Below is a small trained network, with its code and all its weights. Each question gives an input and a class and asks what happens when units are switched off, that is, made to give their printed mean instead of their output.

import numpy as np


def w(rows, s, z=0):
    codes = np.array(rows[::2]) - 128.0
    scale = np.full(codes.shape[1], s)
    scale[-1] = z or s
    return codes * scale


def norm(h):
    return h / np.sqrt((h * h).mean(-1, keepdims=True) + 1e-5)


def f(y):
    return np.maximum(y, 0)


def log_softmax(a):
    a = a - a.max(-1, keepdims=True)
    return a - np.log(np.exp(a).sum(-1, keepdims=True))


def net(x, mask):
    res = np.array(x, float).reshape(1, 2) / 4 @ E
    u = 0
    for l in range(3):
        y = f(norm(res) @ A[l][:, :-1].T + A[l][:, -1])
        res = res + np.where(mask[u : u + 9], y, B[l][:, -1]) @ B[l][:, :-1]
        u += 9
    return log_softmax(norm(res)[-1] @ U[:, :-1].T + U[:, -1])


A, B = {}, {}
E = w([
[255,79,175,112,126,186],'x0',
[176,112,128,84,33,43],'x1',
],0.01)
A[0] = w([
[115,242,13,54,137,38,131],'0.n1',
[76,133,133,220,144,29,157],'0.n2',
[142,250,177,82,109,163,64],'0.n3',
[127,22,103,137,37,120,11],'0.n4',
[217,78,35,44,55,62,113],'0.n5',
[202,130,35,77,78,30,3],'0.n6',
[28,112,85,70,100,64,107],'0.n7',
[2,163,114,26,7,125,102],'0.n8',
[223,94,62,134,135,56,69],'0.n9',
],0.0063,0.0017)
B[0] = w([
[238,167,124,93,238,116,236],'0.n1',
[168,79,141,207,105,155,213],'0.n2',
[29,158,48,107,122,133,128],'0.n3',
[95,123,78,88,155,183,175],'0.n4',
[3,70,91,131,162,208,254],'0.n5',
[87,132,159,25,83,163,220],'0.n6',
[220,251,160,137,114,187,229],'0.n7',
[143,168,87,177,129,63,236],'0.n8',
[58,153,106,66,163,141,187],'0.n9',
],0.0046,0.0059)
A[1] = w([
[176,89,114,164,27,149,200],'1.n1',
[134,85,202,176,176,208,19],'1.n2',
[94,158,128,166,169,39,7],'1.n3',
[90,155,86,107,145,136,31],'1.n4',
[125,113,95,94,125,160,74],'1.n5',
[140,44,143,145,79,187,231],'1.n6',
[248,97,190,195,147,155,159],'1.n7',
[153,134,163,75,88,54,140],'1.n8',
[156,139,94,201,153,141,193],'1.n9',
],0.012,0.0013)
B[1] = w([
[1,159,116,172,147,99,177],'1.n1',
[147,95,223,127,196,131,254],'1.n2',
[163,95,126,190,97,150,203],'1.n3',
[110,130,198,76,116,104,188],'1.n4',
[121,145,138,153,129,67,177],'1.n5',
[173,70,98,81,88,148,226],'1.n6',
[178,139,57,112,96,47,244],'1.n7',
[22,94,125,102,182,164,186],'1.n8',
[102,134,109,96,80,110,222],'1.n9',
],0.009,0.0077)
A[2] = w([
[254,100,116,180,162,174,81],'2.n1',
[134,236,30,203,128,133,119],'2.n2',
[88,182,78,116,157,37,80],'2.n3',
[201,99,89,128,45,6,253],'2.n4',
[45,125,125,166,82,136,196],'2.n5',
[191,210,180,85,220,125,221],'2.n6',
[123,77,115,76,177,145,67],'2.n7',
[123,196,62,191,86,135,78],'2.n8',
[126,61,109,107,45,147,238],'2.n9',
],0.0099,0.0013)
B[2] = w([
[201,94,129,88,154,42,200],'2.n1',
[204,71,189,161,39,106,239],'2.n2',
[168,196,187,141,114,108,217],'2.n3',
[93,166,173,139,177,165,253],'2.n4',
[192,115,139,131,145,150,207],'2.n5',
[75,126,61,141,96,139,207],'2.n6',
[173,150,104,186,160,116,204],'2.n7',
[157,91,150,188,9,161,209],'2.n8',
[85,139,77,157,81,124,201],'2.n9',
],0.011,0.0074)
U = w([
[42,235,170,50,105,68,155],'0',
[46,137,169,165,211,159,211],'1',
[122,163,92,106,133,161,3],'2',
[55,53,10,46,69,121,141],'3',
[180,170,226,197,48,113,185],'4',
[129,161,108,108,128,168,9],'5',
[207,61,114,98,195,44,201],'6',
],0.013,0.0052)

Each question gives the input, the list of numbers given to net, and the class t.
The units are the neurons (one row each of A and B). Each row of codes is followed by its name. A weight is (code - 128) times the scale printed after its matrix; where a second scale follows, it is the last column's (A, B and U).
mask holds one flag per neuron, layer by layer. A switched-off neuron (its flag False) gives its mean, the last column of its row in B, instead of its output. The means were averaged over made-up inputs and are rounded, as every weight is.
A unit's drop is (log p(t) with every unit on - log p(t) with that unit switched off) / (log p(t) with every unit on - log p(t) with every unit switched off).
The circuit of an input: a set's keep is (log p(t) with only the set's units on - log p(t) with every unit switched off) / (log p(t) with every unit on - log p(t) with every unit switched off). Starting from the 12 units with the biggest drops (on a tie, the unit counted first), units are removed one at a time, each time the one whose removal leaves the highest keep (on an exact tie, the one counted first), for as long as the keep stays at least 0.8.
circuit, biggest first: the units of the circuit, biggest drop first
top k neurons: the k neurons with the biggest drops, biggest first
top k neurons in layer l: the k neurons of layer l with the biggest drops, biggest first
drop of u: that unit's drop, to one decimal
input [-6,8], class 0: circuit, biggest first -> 2.n2; 2.n8
input [-2,-3], class 1: circuit, biggest first -> 2.n2
input [0,-2], class 1: top 4 neurons -> 0.n2; 0.n7; 0.n1; 1.n2
input [0,-3], class 1: top 3 neurons -> 0.n2; 0.n1; 0.n7
input [0,-4], class 1: top 2 neurons in layer 0 -> 0.n2; 0.n1
input [-5,8], class 0: top 2 neurons -> 0.n6; 1.n8
input [8,3], class 6: top 4 neurons in layer 1 -> 1.n9; 1.n6; 1.n2; 1.n7
input [0,-1], class 1: top 2 neurons in layer 2 -> 2.n2; 2.n1
input [2,-8], class 6: top 2 neurons in layer 2 -> 2.n1; 2.n4
input [8,4], class 3: top 2 neurons in layer 1 -> 1.n6; 1.n1
input [0,5], class 0: top 2 neurons in layer 1 -> 1.n6; 1.n5
input [3,-1], class 6: drop of 1.n6 -> 0.1
input [-1,2], class 0: drop of 1.n4 -> 0.3
input [1,3], class 3: top neuron -> 1.n7
input [-2,3], class 0: drop of 0.n6 -> 1.2
input [1,8], class 3: top 2 neurons in layer 1 -> 1.n8; 1.n7
